Here is a tiny trained network, its code and every weight. The questions are about switching its units off for an input and a class, where a switched-off unit gives its printed mean instead of its output.

import numpy as np


def w(rows, s, z=0):
    codes = np.array(rows[::2]) - 128.0
    scale = np.full(codes.shape[1], s)
    scale[-1] = z or s
    return codes * scale


def f(y):
    return np.maximum(y, 0)


def log_softmax(a):
    a = a - a.max(-1, keepdims=True)
    return a - np.log(np.exp(a).sum(-1, keepdims=True))


def net(x, mask):
    res = np.array(x, float).reshape(1, 6) / 4 @ E
    y = f(res @ A[0][:, :-1].T + A[0][:, -1])
    res = res + np.where(mask, y, B[0][:, -1]) @ B[0][:, :-1]
    return log_softmax(res[-1] @ U[:, :-1].T + U[:, -1])


A, B = {}, {}
E = w([
[230,125,188,254,44],'x0',
[80,36,87,69,118],'x1',
[44,159,77,135,72],'x2',
[106,107,48,158,191],'x3',
[89,178,34,65,195],'x4',
[204,203,140,196,63],'x5',
],0.0066)
A[0] = w([
[167,140,163,48,65,45],'neuron 0',
[152,142,56,1,219,238],'neuron 1',
[152,115,216,139,110,148],'neuron 2',
[91,61,89,171,112,27],'neuron 3',
[114,71,168,143,221,216],'neuron 4',
[157,156,71,217,122,252],'neuron 5',
[128,96,93,141,122,4],'neuron 6',
[103,112,116,167,109,174],'neuron 7',
[21,243,131,129,224,252],'neuron 8',
[216,153,203,90,104,252],'neuron 9',
[114,78,110,177,84,246],'neuron 10',
],0.0099,0.002)
B[0] = w([
[107,115,186,103,90,155],'neuron 0',
[107,74,177,141,12,245],'neuron 1',
[111,58,146,55,92,189],'neuron 2',
[120,142,137,80,91,155],'neuron 3',
[147,115,253,131,68,187],'neuron 4',
[164,64,175,197,40,189],'neuron 5',
[104,186,226,59,105,136],'neuron 6',
[183,175,60,145,65,149],'neuron 7',
[160,95,185,121,3,222],'neuron 8',
[157,40,175,170,119,210],'neuron 9',
[184,103,157,161,101,171],'neuron 10',
],0.006,0.011)
U = w([
[90,216,133,111,152,20],'0',
[39,206,141,157,147,4],'1',
[60,14,91,9,155,240],'2',
[50,194,119,107,208,4],'3',
[126,136,161,177,51,252],'4',
[82,145,144,122,102,249],'5',
[137,197,93,78,202,4],'6',
[2,66,129,132,163,7],'7',
],0.0078,0.002)

Each question gives the input, the list of numbers given to net, and the class t.
The units are the neurons (one row each of A and B). Each row of codes is followed by its name. A weight is (code - 128) times the scale printed after its matrix; where a second scale follows, it is the last column's (A, B and U).
mask holds one flag per neuron, in row order. A switched-off neuron (its flag False) gives its mean, the last column of its row in B, instead of its output. The means were averaged over made-up inputs and are rounded, as every weight is.
A unit's drop is (log p(t) with every unit on - log p(t) with that unit switched off) / (log p(t) with every unit on - log p(t) with every unit switched off).
The circuit of an input: a set's keep is (log p(t) with only the set's units on - log p(t) with every unit switched off) / (log p(t) with every unit on - log p(t) with every unit switched off). Starting from all 11 units, units are removed one at a time, each time the one whose removal leaves the highest keep (on an exact tie, the one counted first), for as long as the keep stays at least 0.8.
circuit, biggest first: the units of the circuit, biggest drop first
unit that matters most: the unit with the biggest drop
top k neurons: the k neurons with the biggest drops, biggest first
drop when u is switched off: that unit's drop, to one decimal
input [-4,2,6,6,7,7], class 4: unit that matters most -> neuron 8
input [-6,-3,-5,-4,4,-3], class 4: circuit, biggest first -> [neuron 1; neuron 8]
input [2,0,-3,8,3,-8], class 4: circuit, biggest first -> [neuron 4; neuron 1]
input [-5,0,6,2,6,1], class 4: top 3 neurons -> [neuron 8; neuron 1; neuron 2]
input [-4,-1,2,8,2,-6], class 5: circuit, biggest first -> [neuron 8; neuron 2; neuron 4]
input [-8,-6,-2,-4,6,-3], class 4: top 2 neurons -> [neuron 8; neuron 1]
input [-8,-3,8,3,-1,-5], class 4: top 2 neurons -> [neuron 8; neuron 1]
input [-5,-4,8,2,8,-7], class 4: top 3 neurons -> [neuron 8; neuron 1; neuron 2]
input [-6,-2,-6,1,-2,-7], class 4: top 4 neurons -> [neuron 4; neuron 1; neuron 8; neuron 2]
input [7,-3,0,-6,3,-7], class 2: drop when neuron 8 is switched off -> 0.2
input [-7,-3,-6,3,-1,-2], class 4: drop when neuron 4 is switched off -> 0.3
input [-2,8,-7,-1,-5,7], class 2: drop when neuron 2 is switched off -> 0.2
